Below are the code and all the weights of a small trained network. Each question names an input and a class and asks about switching units off, where a switched-off unit gives its printed mean instead of its output.

import numpy as np


def w(rows, s, z=0):
    codes = np.array(rows[::2]) - 128.0
    scale = np.full(codes.shape[1], s)
    scale[-1] = z or s
    return codes * scale


def f(y):
    return np.maximum(y, 0)


def log_softmax(a):
    a = a - a.max(-1, keepdims=True)
    return a - np.log(np.exp(a).sum(-1, keepdims=True))


def net(x, mask):
    res = np.array(x, float).reshape(1, 5) / 4 @ E
    y = f(res @ A[0][:, :-1].T + A[0][:, -1])
    res = res + np.where(mask, y, B[0][:, -1]) @ B[0][:, :-1]
    return log_softmax(res[-1] @ U[:, :-1].T + U[:, -1])


A, B = {}, {}
E = w([
[119,254,145,47,115],'x0',
[125,131,127,133,127],'x1',
[125,175,55,166,208],'x2',
[107,104,34,93,66],'x3',
[24,80,132,76,176],'x4',
],0.008)
A[0] = w([
[95,117,102,112,74,131],'n0',
[8,95,180,150,146,105],'n1',
[65,107,165,120,101,150],'n2',
[124,173,170,153,195,162],'n3',
[99,116,107,98,177,155],'n4',
[130,193,166,47,157,117],'n5',
[96,141,89,106,57,105],'n6',
[101,100,132,84,162,76],'n7',
[189,118,16,82,104,131],'n8',
[91,114,95,79,150,131],'n9',
[117,168,108,57,96,152],'n10',
[141,133,66,129,197,226],'n11',
[183,156,107,142,122,171],'n12',
[126,102,203,112,81,197],'n13',
[132,117,81,107,91,86],'n14',
[119,174,156,127,121,101],'n15',
[132,140,150,93,105,137],'n16',
[139,163,107,101,151,110],'n17',
[106,120,71,109,85,129],'n18',
[54,106,133,118,170,110],'n19',
[110,127,70,103,99,116],'n20',
[129,150,249,127,167,100],'n21',
[101,84,115,156,127,255],'n22',
[114,107,178,95,74,85],'n23',
[102,96,97,139,104,85],'n24',
[89,118,142,87,130,153],'n25',
[116,180,79,161,195,122],'n26',
[78,109,227,154,129,130],'n27',
[112,192,135,78,133,101],'n28',
[95,179,145,122,140,161],'n29',
[170,174,185,142,191,158],'n30',
[141,182,164,80,102,80],'n31',
[117,76,146,204,144,112],'n32',
[190,128,145,126,74,157],'n33',
[130,130,146,56,147,107],'n34',
[64,84,124,67,109,119],'n35',
[73,136,146,104,170,104],'n36',
[85,178,86,176,167,82],'n37',
[134,164,121,93,125,87],'n38',
[117,120,149,111,158,144],'n39',
[120,155,129,98,146,113],'n40',
[172,32,144,104,167,119],'n41',
[127,87,64,86,106,97],'n42',
[177,135,143,141,124,107],'n43',
[127,146,118,145,176,95],'n44',
[119,165,134,106,141,108],'n45',
],0.012,0.006)
B[0] = w([
[113,151,177,136,174,185],'n0',
[187,150,85,133,107,214],'n1',
[136,145,107,85,79,196],'n2',
[101,162,180,110,152,222],'n3',
[172,208,68,93,101,189],'n4',
[92,65,78,179,124,243],'n5',
[100,150,152,128,233,193],'n6',
[226,112,69,145,139,159],'n7',
[143,165,197,123,168,239],'n8',
[192,181,122,120,111,186],'n9',
[74,122,128,201,145,231],'n10',
[41,115,176,1,56,247],'n11',
[164,137,50,87,61,222],'n12',
[59,100,201,37,101,255],'n13',
[144,154,140,156,205,170],'n14',
[135,132,84,198,130,175],'n15',
[48,49,73,126,98,181],'n16',
[95,55,79,134,141,174],'n17',
[119,179,191,191,198,198],'n18',
[182,145,71,144,104,191],'n19',
[141,147,226,148,202,188],'n20',
[112,141,183,164,210,235],'n21',
[78,169,114,157,69,252],'n22',
[130,90,92,46,163,191],'n23',
[120,108,161,152,148,162],'n24',
[169,190,104,141,93,188],'n25',
[105,46,150,33,104,218],'n26',
[146,159,168,99,157,219],'n27',
[115,104,64,216,143,212],'n28',
[71,124,64,154,99,203],'n29',
[124,193,145,121,148,239],'n30',
[136,60,86,174,144,209],'n31',
[117,81,69,210,94,213],'n32',
[187,157,94,54,51,231],'n33',
[128,105,87,143,100,172],'n34',
[186,135,131,74,110,207],'n35',
[209,177,105,134,147,179],'n36',
[112,63,145,52,141,185],'n37',
[146,61,11,169,168,170],'n38',
[182,205,113,157,84,165],'n39',
[110,100,48,133,129,167],'n40',
[104,91,121,220,103,209],'n41',
[106,140,162,174,192,189],'n42',
[192,149,93,125,118,174],'n43',
[132,119,148,72,148,159],'n44',
[133,37,85,166,99,171],'n45',
],0.0055,0.0069)
U = w([
[109,36,84,200,130,67],'0',
[114,162,144,104,94,254],'1',
[247,177,98,85,111,64],'2',
[103,54,164,18,129,101],'3',
[153,159,197,152,233,97],'4',
],0.014,0.0073)

Each question gives the input, the list of numbers given to net, and the class t.
The units are the neurons (one row each of A and B). Each row of codes is followed by its name. A weight is (code - 128) times the scale printed after its matrix; where a second scale follows, it is the last column's (A, B and U).
mask holds one flag per neuron, in row order. A switched-off neuron (its flag False) gives its mean, the last column of its row in B, instead of its output. The means were averaged over made-up inputs and are rounded, as every weight is.
A unit's drop is (log p(t) with every unit on - log p(t) with that unit switched off) / (log p(t) with every unit on - log p(t) with every unit switched off).
The circuit of an input: a set's keep is (log p(t) with only the set's units on - log p(t) with every unit switched off) / (log p(t) with every unit on - log p(t) with every unit switched off). Starting from the 12 units with the biggest drops (on a tie, the unit counted first), units are removed one at a time, each time the one whose removal leaves the highest keep (on an exact tie, the one counted first), for as long as the keep stays at least 0.8.
units of the circuit, in order: the units of the circuit, biggest drop first
unit that matters most: the unit with the biggest drop
k most important neurons: the k neurons with the biggest drops, biggest first
drop when u is switched off: that unit's drop, to one decimal
input [8,-1,-8,8,6], class 0: most important neuron -> [n10]
input [1,-2,6,5,1], class 3: units of the circuit, in order -> [n11, n26]
input [2,-3,8,6,-4], class 3: 3 most important neurons -> [n11, n26, n37]
input [8,-8,-4,-5,8], class 0: units of the circuit, in order -> [n5, n28, n31]
input [1,0,-8,0,-2], class 3: units of the circuit, in order -> [n13, n23]
input [1,-4,7,1,2], class 3: units of the circuit, in order -> [n26, n11]
input [3,-7,8,3,2], class 3: units of the circuit, in order -> [n26, n11]
input [-5,4,6,-4,-5], class 3: units of the circuit, in order -> [n11, n26, n37]
input [8,-5,6,-8,8], class 0: 2 most important neurons -> [n5, n28]
input [-2,7,4,6,5], class 1: 4 most important neurons -> [n11, n22, n21, n4]
input [6,3,8,-1,-4], class 3: 3 most important neurons -> [n26, n11, n37]
input [-6,-7,-3,-8,3], class 4: 3 most important neurons -> [n27, n21, n5]
input [7,5,-7,-6,0], class 0: 2 most important neurons -> [n5, n31]
input [7,-7,4,8,-1], class 4: unit that matters most -> n8
input [2,5,8,8,8], class 2: 3 most important neurons -> [n4, n9, n19]
input [4,-4,-4,7,-2], class 4: drop when n32 is switched off -> 0.0
input [3,0,3,-3,7], class 2: drop when n36 is switched off -> 0.1
input [8,-4,7,-1,0], class 0: drop when n28 is switched off -> 0.1
